Below are the code and all the weights of a small trained network. Each question names an input and a class and asks about switching units off, where a switched-off unit gives its printed mean instead of its output.

import numpy as np


def w(rows, s, z=0):
    codes = np.array(rows[::2]) - 128.0
    scale = np.full(codes.shape[1], s)
    scale[-1] = z or s
    return codes * scale


def norm(h):
    return h / np.sqrt((h * h).mean(-1, keepdims=True) + 1e-5)


def f(y):
    return y / 2 * (1 + np.tanh(0.7978845608 * (y + 0.044715 * y**3)))


def log_softmax(a):
    a = a - a.max(-1, keepdims=True)
    return a - np.log(np.exp(a).sum(-1, keepdims=True))


def net(x, mask):
    res = np.array(x, float).reshape(1, 4) / 4 @ E
    u = 0
    for l in range(2):
        y = f(norm(res) @ A[l][:, :-1].T + A[l][:, -1])
        res = res + np.where(mask[u : u + 6], y, B[l][:, -1]) @ B[l][:, :-1]
        u += 6
    return log_softmax(norm(res)[-1] @ U[:, :-1].T + U[:, -1])


A, B = {}, {}
E = w([
[139,213,104,20,142,170,253,147,133],'x0',
[51,169,203,104,186,121,123,144,41],'x1',
[98,125,70,130,206,114,154,109,203],'x2',
[61,87,88,112,102,160,131,192,132],'x3',
],0.0059)
A[0] = w([
[213,180,184,188,136,132,167,51,124,24],'0.n0',
[233,132,162,125,31,254,95,168,36,29],'0.n1',
[42,77,144,118,45,140,161,211,172,25],'0.n2',
[194,75,124,167,81,183,158,140,219,129],'0.n3',
[199,119,171,119,43,227,128,114,184,90],'0.n4',
[171,141,72,157,44,102,150,142,150,3],'0.n5',
],0.0072,0.0028)
B[0] = w([
[81,136,107,182,77,221,113,194,163,214],'0.n0',
[108,203,124,53,173,49,84,116,237,245],'0.n1',
[168,180,175,155,108,200,129,176,183,197],'0.n2',
[94,116,106,196,191,110,147,106,66,253],'0.n3',
[164,161,141,122,131,91,195,133,67,196],'0.n4',
[150,166,177,72,166,139,254,203,54,162],'0.n5',
],0.0094,0.0036)
A[1] = w([
[105,150,102,155,106,109,114,2,87,72],'1.n0',
[101,94,79,130,205,147,141,96,194,3],'1.n1',
[207,199,190,224,148,227,135,132,178,181],'1.n2',
[161,115,96,20,105,178,178,88,129,76],'1.n3',
[178,185,113,56,122,157,173,127,115,90],'1.n4',
[65,150,220,76,152,134,101,136,66,79],'1.n5',
],0.008,0.0021)
B[1] = w([
[99,165,149,90,97,188,129,123,65,142],'1.n0',
[163,230,227,82,75,40,103,160,164,178],'1.n1',
[77,121,113,52,101,173,156,229,125,253],'1.n2',
[138,98,151,131,84,76,82,127,37,179],'1.n3',
[92,35,144,232,116,144,1,70,149,231],'1.n4',
[203,127,80,158,119,111,220,155,135,212],'1.n5',
],0.01,0.0056)
U = w([
[152,231,162,81,134,22,105,155,165,187],'0',
[68,154,134,135,83,213,139,221,121,200],'1',
[182,117,108,194,155,63,254,172,35,74],'2',
[95,39,129,161,65,79,36,103,60,170],'3',
[121,188,104,111,169,146,124,146,106,139],'4',
[132,114,66,57,178,217,125,24,132,1],'5',
[137,73,78,65,156,181,160,27,157,38],'6',
[121,87,108,44,151,199,113,25,140,15],'7',
],0.011,0.0043)

Each question gives the input, the list of numbers given to net, and the class t.
The units are the neurons (one row each of A and B). Each row of codes is followed by its name. A weight is (code - 128) times the scale printed after its matrix; where a second scale follows, it is the last column's (A, B and U).
mask holds one flag per neuron, layer by layer. A switched-off neuron (its flag False) gives its mean, the last column of its row in B, instead of its output. The means were averaged over made-up inputs and are rounded, as every weight is.
A unit's drop is (log p(t) with every unit on - log p(t) with that unit switched off) / (log p(t) with every unit on - log p(t) with every unit switched off).
The circuit of an input: a set's keep is (log p(t) with only the set's units on - log p(t) with every unit switched off) / (log p(t) with every unit on - log p(t) with every unit switched off). Starting from all 12 units, units are removed one at a time, each time the one whose removal leaves the highest keep (on an exact tie, the one counted first), for as long as the keep stays at least 0.8.
circuit, biggest first: the units of the circuit, biggest drop first
unit that matters most: the unit with the biggest drop
k most important neurons: the k neurons with the biggest drops, biggest first
k most important neurons of layer l: the k neurons of layer l with the biggest drops, biggest first
input [-1,5,-4,0], class 2: 2 most important neurons of layer 1 : [1.n5; 1.n1]
input [4,-4,7,2], class 0: circuit, biggest first : [1.n1]
input [8,-5,4,3], class 3: circuit, biggest first : [1.n4; 1.n3]
input [-4,7,-1,-6], class 2: 3 most important neurons : [1.n5; 0.n2; 1.n4]
input [-6,6,4,5], class 2: circuit, biggest first : [1.n5; 1.n4]
input [-6,-7,-7,-2], class 0: 2 most important neurons : [0.n1; 1.n4]
input [-7,7,-4,-8], class 1: circuit, biggest first : [0.n0; 1.n4; 1.n2]
input [8,-3,6,5], class 3: circuit, biggest first : [1.n4; 1.n3; 0.n0]
input [-2,6,5,-6], class 1: circuit, biggest first : [0.n0; 1.n2]
input [8,-6,8,2], class 0: 2 most important neurons : [1.n1; 0.n3]
input [-4,-5,5,2], class 0: 3 most important neurons of layer 1 : [1.n1; 1.n4; 1.n5]
input [-4,4,3,-4], class 1: 2 most important neurons : [0.n1; 1.n4]
input [1,-3,4,4], class 0: 4 most important neurons : [1.n1; 0.n3; 0.n0; 1.n4]
input [8,5,6,-1], class 3: unit that matters most : 1.n4
input [1,7,-6,0], class 2: 3 most important neurons : [1.n5; 1.n1; 0.n2]
input [4,6,-2,4], class 2: 2 most important neurons : [1.n5; 0.n0]
input [5,3,4,2], class 3: circuit, biggest first : [0.n3; 1.n4; 1.n3]
input [6,-6,3,-7], class 1: circuit, biggest first : [0.n0; 1.n2]
input [6,6,2,3], class 2: 2 most important neurons : [1.n5; 0.n1]
input [3,-3,-7,1], class 0: circuit, biggest first : [0.n1]
input [8,-4,7,-1], class 3: 2 most important neurons of layer 0 : [0.n1; 0.n0]
input [-1,-8,3,6], class 2: 2 most important neurons : [0.n3; 0.n0]
input [1,0,6,-8], class 1: 3 most important neurons : [0.n0; 1.n2; 0.n1]
input [8,-6,4,-3], class 3: 3 most important neurons : [1.n4; 1.n3; 1.n5]
input [6,-5,7,2], class 0: 2 most important neurons : [1.n1; 0.n3]
input [8,2,-6,7], class 3: 3 most important neurons of layer 1 : [1.n4; 1.n3; 1.n2]
input [-4,4,6,3], class 0: circuit, biggest first : [1.n1]
input [2,8,-7,1], class 2: 4 most important neurons : [1.n5; 1.n1; 0.n2; 1.n2]
